Below are the code and all the weights of a small trained network. Each question names an input and a target symbol and asks about switching units off, where a switched-off unit gives its printed mean instead of its output.

import numpy as np


def w(rows, s, z=0):
    codes = np.array(rows[::2]) - 128.0
    scale = np.full(codes.shape[1], s)
    scale[-1] = z or s
    return codes * scale


def norm(h):
    return h / np.sqrt((h * h).mean(-1, keepdims=True) + 1e-5)


def f(y):
    return y / 2 * (1 + np.tanh(0.7978845608 * (y + 0.044715 * y**3)))


def softmax(a):
    e = np.exp(a - a.max(-1, keepdims=True))
    return e / e.sum(-1, keepdims=True)


def log_softmax(a):
    a = a - a.max(-1, keepdims=True)
    return a - np.log(np.exp(a).sum(-1, keepdims=True))


def net(x, mask):
    ids = ['Θαβγεζημξστφ'.index(c) for c in x.split()]
    T = len(ids)
    res = E[ids] + P[:T]
    r = norm(res)
    for j in range(2):
        rows = slice(2 * j, 2 * j + 2)
        q, k, v = (r @ M[0][rows].T for M in (Q, K, V))
        z = softmax(np.where(np.tri(T) > 0, q @ k.T / 2**0.5, -1e9)) @ v
        o = O[0][rows]
        res = res + np.where(mask[j], z, o[:, -1]) @ o[:, :-1]
    y = f(norm(res) @ A[0][:, :-1].T + A[0][:, -1])
    res = res + np.where(mask[2:26], y, B[0][:, -1]) @ B[0][:, :-1]
    return log_softmax(norm(res)[-1] @ U[:, :-1].T + U[:, -1])


Q, K, V, O, A, B = {}, {}, {}, {}, {}, {}
E = w([
[128,82,102],'Θ',
[118,90,98],'α',
[166,115,157],'β',
[133,132,100],'γ',
[121,210,3],'ε',
[138,132,101],'ζ',
[86,117,120],'η',
[112,130,101],'μ',
[194,81,152],'ξ',
[145,108,187],'σ',
[92,110,165],'τ',
[172,124,144],'φ',
],0.046)
P = w([
[136,1,46],'0',
[134,13,51],'1',
[126,24,60],'2',
[125,37,65],'3',
[123,48,71],'4',
[120,58,78],'5',
[117,67,87],'6',
[115,76,91],'7',
[116,84,99],'8',
[111,93,109],'9',
[110,98,121],'10',
[109,107,130],'11',
[113,110,133],'12',
[116,116,138],'13',
],0.0083)
Q[0] = w([
[114,112,162],'head 0',
[166,95,118],'head 0',
[37,253,171],'head 1',
[121,140,152],'head 1',
],0.046)
K[0] = w([
[109,71,171],'head 0',
[163,162,152],'head 0',
[137,3,103],'head 1',
[135,99,109],'head 1',
],0.037)
V[0] = w([
[163,248,81],'head 0',
[131,96,39],'head 0',
[32,181,76],'head 1',
[218,161,56],'head 1',
],0.011)
O[0] = w([
[162,255,91,2],'head 0',
[60,195,212,174],'head 0',
[40,59,117,76],'head 1',
[168,127,24,210],'head 1',
],0.0094,0.005)
A[0] = w([
[64,152,130,118],'neuron 0',
[173,139,76,201],'neuron 1',
[166,238,186,118],'neuron 2',
[117,150,201,188],'neuron 3',
[176,186,62,137],'neuron 4',
[123,130,156,150],'neuron 5',
[81,171,115,123],'neuron 6',
[134,176,174,64],'neuron 7',
[76,143,138,70],'neuron 8',
[187,120,217,33],'neuron 9',
[171,184,254,196],'neuron 10',
[154,228,116,83],'neuron 11',
[203,122,242,40],'neuron 12',
[187,170,102,198],'neuron 13',
[131,86,85,66],'neuron 14',
[101,223,82,207],'neuron 15',
[57,163,100,163],'neuron 16',
[120,123,58,108],'neuron 17',
[159,99,46,41],'neuron 18',
[137,123,39,20],'neuron 19',
[92,139,154,60],'neuron 20',
[53,83,203,2],'neuron 21',
[122,205,89,38],'neuron 22',
[133,116,105,51],'neuron 23',
],0.026,0.0098)
B[0] = w([
[94,79,106,167],'neuron 0',
[109,176,134,251],'neuron 1',
[237,153,44,170],'neuron 2',
[208,105,149,166],'neuron 3',
[2,148,177,217],'neuron 4',
[151,129,139,140],'neuron 5',
[178,72,170,178],'neuron 6',
[137,93,120,125],'neuron 7',
[126,84,119,136],'neuron 8',
[116,136,57,199],'neuron 9',
[216,88,225,216],'neuron 10',
[26,147,158,190],'neuron 11',
[114,142,71,230],'neuron 12',
[5,173,138,220],'neuron 13',
[189,151,123,187],'neuron 14',
[231,85,130,255],'neuron 15',
[145,87,69,221],'neuron 16',
[168,147,112,198],'neuron 17',
[178,139,157,198],'neuron 18',
[128,151,79,176],'neuron 19',
[110,117,108,124],'neuron 20',
[61,202,128,185],'neuron 21',
[63,92,53,185],'neuron 22',
[136,114,122,119],'neuron 23',
],0.02,0.009)
U = w([
[85,3,222,32],'Θ',
[87,113,110,112],'α',
[183,226,174,121],'β',
[154,154,3,5],'γ',
[99,124,126,128],'ε',
[99,194,41,83],'ζ',
[89,107,138,171],'η',
[117,18,38,6],'μ',
[147,132,93,144],'ξ',
[150,87,233,208],'σ',
[100,101,248,222],'τ',
[101,189,210,245],'φ',
],0.018,0.011)

Each question gives the input, a string of symbols that net reads in full, and the target symbol t.
The units are the heads (2 rows each of Q, K, V and O) and the neurons (one row each of A and B). Each row of codes is followed by its name. A weight is (code - 128) times the scale printed after its matrix; where a second scale follows, it is the last column's (O, A, B and U).
mask holds one flag per unit, heads first, then neurons. A switched-off unit (its flag False) gives its mean, the last column of its rows in O or B, instead of its output. The means were averaged over made-up inputs and are rounded, as every weight is.
A unit's drop is (log p(t) with every unit on - log p(t) with that unit switched off) / (log p(t) with every unit on - log p(t) with every unit switched off).
The circuit of an input: a set's keep is (log p(t) with only the set's units on - log p(t) with every unit switched off) / (log p(t) with every unit on - log p(t) with every unit switched off). Starting from the 12 units with the biggest drops (on a tie, the unit counted first), units are removed one at a time, each time the one whose removal leaves the highest keep (on an exact tie, the one counted first), for as long as the keep stays at least 0.8.
circuit, biggest first: the units of the circuit, biggest drop first
unit that matters most: the unit with the biggest drop
top k neurons: the k neurons with the biggest drops, biggest first
drop when u is switched off: that unit's drop, to one decimal
input Θ Θ β γ φ α β β Θ α β β Θ β, target β: unit that matters most	neuron 10
input Θ α σ β σ η ζ, target σ: top 2 neurons	neuron 10; neuron 2
input β ζ σ ζ, target σ: circuit, biggest first	neuron 10; head 1; head 0
input η β φ τ β ξ Θ Θ β μ μ β γ β, target γ: circuit, biggest first	neuron 10; head 1; head 0
input β ξ φ η τ Θ, target τ: circuit, biggest first	head 1; neuron 16
input μ φ β, target φ: circuit, biggest first	head 1; neuron 13
input β β ε β τ, target φ: top 3 neurons	neuron 21; neuron 16; neuron 15
input γ ε ξ σ ξ μ β β β α, target γ: top 2 neurons	neuron 10; neuron 15
input ε Θ α, target γ: top 3 neurons	neuron 10; neuron 19; neuron 16
input ξ α μ σ β α β α γ σ β γ, target σ: circuit, biggest first	head 0; neuron 15
input α μ ζ μ ε Θ φ Θ α σ, target Θ: top 4 neurons	neuron 15; neuron 10; neuron 2; neuron 16
input ζ β μ α β, target μ: circuit, biggest first	head 0; neuron 12
input σ Θ α τ β β Θ φ β β μ φ ξ, target φ: top 3 neurons	neuron 13; neuron 15; neuron 10
input τ ξ η β α φ η η ξ σ φ Θ φ φ, target φ: circuit, biggest first	neuron 13
input β η ε μ, target μ: top 3 neurons	neuron 15; neuron 6; neuron 4
input σ ξ Θ τ ξ γ β τ σ η β α φ β, target φ: top 4 neurons	neuron 13; neuron 10; neuron 15; neuron 16
input ξ φ μ γ β β ζ Θ β, target ζ: top 4 neurons	neuron 12; neuron 9; neuron 15; neuron 13
input ξ ζ γ γ μ σ β μ β γ, target μ: top 3 neurons	neuron 15; neuron 2; neuron 6
input φ Θ σ Θ, target σ: top 2 neurons	neuron 12; neuron 9
input α φ β σ α σ α μ β, target μ: top 4 neurons	neuron 10; neuron 4; neuron 15; neuron 13
input α ε α Θ ζ Θ, target γ: unit that matters most	head 1
input β β β ξ α β σ α γ, target σ: top 2 neurons	neuron 10; neuron 2
input β β α β Θ ζ α β β σ γ α, target σ: top 2 neurons	neuron 12; neuron 9
input μ α α β β α β, target β: top 3 neurons	neuron 10; neuron 12; neuron 9
input ξ φ γ, target φ: drop when head 1 is switched off	0.3
input β α β Θ α, target β: drop when head 1 is switched off	0.2
input β ζ Θ α Θ β φ ε α τ, target φ: drop when neuron 12 is switched off	-0.1
input η Θ μ β β γ μ Θ Θ φ φ β α, target φ: drop when neuron 4 is switched off	0.1
input μ α α α β α μ φ τ γ ε γ γ μ, target μ: unit that matters most	neuron 22
